Here is a tiny trained network, its code and every weight. The questions are about switching its units off for an input and a class, where a switched-off unit gives its printed mean instead of its output.

import numpy as np


def w(rows, s, z=0):
    codes = np.array(rows[::2]) - 128.0
    scale = np.full(codes.shape[1], s)
    scale[-1] = z or s
    return codes * scale


def norm(h):
    return h / np.sqrt((h * h).mean(-1, keepdims=True) + 1e-5)


def f(y):
    return y / 2 * (1 + np.tanh(0.7978845608 * (y + 0.044715 * y**3)))


def log_softmax(a):
    a = a - a.max(-1, keepdims=True)
    return a - np.log(np.exp(a).sum(-1, keepdims=True))


def net(x, mask):
    res = np.array(x, float).reshape(1, 5) / 4 @ E
    u = 0
    for l in range(3):
        y = f(norm(res) @ A[l][:, :-1].T + A[l][:, -1])
        res = res + np.where(mask[u : u + 4], y, B[l][:, -1]) @ B[l][:, :-1]
        u += 4
    return log_softmax(norm(res)[-1] @ U[:, :-1].T + U[:, -1])


A, B = {}, {}
E = w([
[170,189,30,124,239,239,182,127,175,137,42,117],'x0',
[163,97,125,106,149,108,94,137,125,143,120,99],'x1',
[183,111,137,159,169,104,91,98,115,115,109,136],'x2',
[208,171,164,194,76,163,139,185,114,193,143,125],'x3',
[203,132,252,46,117,186,242,65,85,2,165,49],'x4',
],0.0093)
A[0] = w([
[249,186,189,181,24,170,135,202,131,215,177,135,46],'0.n0',
[3,71,111,35,165,77,107,47,140,49,93,142,38],'0.n1',
[164,121,115,174,58,170,65,103,98,116,78,97,90],'0.n2',
[127,106,166,119,61,46,125,104,89,155,249,189,4],'0.n3',
],0.0064,0.0033)
B[0] = w([
[176,109,120,65,140,76,151,123,166,168,177,246,254],'0.n0',
[160,132,116,90,242,66,142,186,204,128,203,186,245],'0.n1',
[152,123,122,91,222,88,121,188,126,98,145,143,132],'0.n2',
[147,103,24,166,31,99,157,143,161,65,153,15,238],'0.n3',
],0.013,0.0052)
A[1] = w([
[167,183,66,100,150,191,191,144,205,158,3,127,92],'1.n0',
[115,79,148,186,41,103,76,164,124,84,124,88,130],'1.n1',
[188,96,203,26,98,141,232,107,67,28,161,79,4],'1.n2',
[42,97,55,199,94,116,41,227,127,153,89,192,70],'1.n3',
],0.0066,0.0041)
B[1] = w([
[140,101,106,135,50,125,111,148,174,3,181,50,238],'1.n0',
[196,182,90,166,142,228,76,161,111,63,79,59,174],'1.n1',
[33,200,166,106,183,151,75,101,103,182,106,108,255],'1.n2',
[37,184,177,122,143,140,154,96,40,191,124,131,223],'1.n3',
],0.013,0.0067)
A[2] = w([
[138,128,130,103,95,165,148,145,158,45,123,31,132],'2.n0',
[51,177,171,137,162,161,106,119,58,188,69,105,97],'2.n1',
[143,106,43,154,61,84,135,117,153,67,78,13,170],'2.n2',
[167,156,115,88,142,84,174,155,255,116,132,192,253],'2.n3',
],0.0093,0.0034)
B[2] = w([
[141,79,58,169,74,102,121,139,106,180,81,89,233],'2.n0',
[151,169,194,126,200,176,25,79,115,203,86,123,203],'2.n1',
[111,15,152,180,58,226,67,102,101,1,88,103,235],'2.n2',
[194,131,193,142,122,9,179,164,122,120,199,207,244],'2.n3',
],0.01,0.011)
U = w([
[155,138,115,86,169,46,147,171,184,122,255,219,251],'0',
[94,84,57,212,62,154,46,140,120,17,95,75,118],'1',
[23,250,173,101,174,154,52,75,87,242,48,101,5],'2',
],0.0086,0.0015)

Each question gives the input, the list of numbers given to net, and the class t.
The units are the neurons (one row each of A and B). Each row of codes is followed by its name. A weight is (code - 128) times the scale printed after its matrix; where a second scale follows, it is the last column's (A, B and U).
mask holds one flag per neuron, layer by layer. A switched-off neuron (its flag False) gives its mean, the last column of its row in B, instead of its output. The means were averaged over made-up inputs and are rounded, as every weight is.
A unit's drop is (log p(t) with every unit on - log p(t) with that unit switched off) / (log p(t) with every unit on - log p(t) with every unit switched off).
The circuit of an input: a set's keep is (log p(t) with only the set's units on - log p(t) with every unit switched off) / (log p(t) with every unit on - log p(t) with every unit switched off). Starting from all 12 units, units are removed one at a time, each time the one whose removal leaves the highest keep (on an exact tie, the one counted first), for as long as the keep stays at least 0.8.
units of the circuit, in order: the units of the circuit, biggest drop first
unit that matters most: the unit with the biggest drop
k most important neurons: the k neurons with the biggest drops, biggest first
k most important neurons of layer l: the k neurons of layer l with the biggest drops, biggest first
drop of u: that unit's drop, to one decimal
input [3,-1,2,-2,-4], class 2: unit that matters most : 1.n3
input [6,0,-3,1,-7], class 2: 3 most important neurons : [1.n3; 0.n3; 2.n1]
input [-2,-4,-2,8,-6], class 0: 2 most important neurons : [0.n0; 1.n2]
input [-5,-2,-4,5,-6], class 2: 2 most important neurons : [1.n3; 0.n1]
input [-6,-7,7,3,-7], class 2: 2 most important neurons : [1.n3; 1.n0]
input [7,-1,-8,-2,8], class 2: 2 most important neurons of layer 1 : [1.n2; 1.n1]
input [-2,-5,3,-7,8], class 2: 3 most important neurons : [1.n2; 0.n0; 1.n0]
input [-5,6,0,4,6], class 2: 2 most important neurons : [1.n2; 1.n0]
input [6,3,5,-7,1], class 0: 2 most important neurons : [0.n1; 0.n3]
input [-3,-4,8,-5,5], class 0: 2 most important neurons : [0.n1; 1.n3]
input [2,-2,8,2,-2], class 0: 2 most important neurons of layer 0 : [0.n3; 0.n2]
input [4,5,-4,-2,-5], class 2: 4 most important neurons : [1.n3; 0.n3; 2.n1; 1.n1]
input [-6,4,-4,-8,-6], class 0: drop of 0.n1 : 6.9
input [2,-7,2,7,-5], class 0: units of the circuit, in order : [0.n0]
input [4,3,-5,-7,-3], class 0: drop of 0.n1 : 2.3
input [5,4,6,-5,-8], class 2: drop of 1.n3 : 3.2
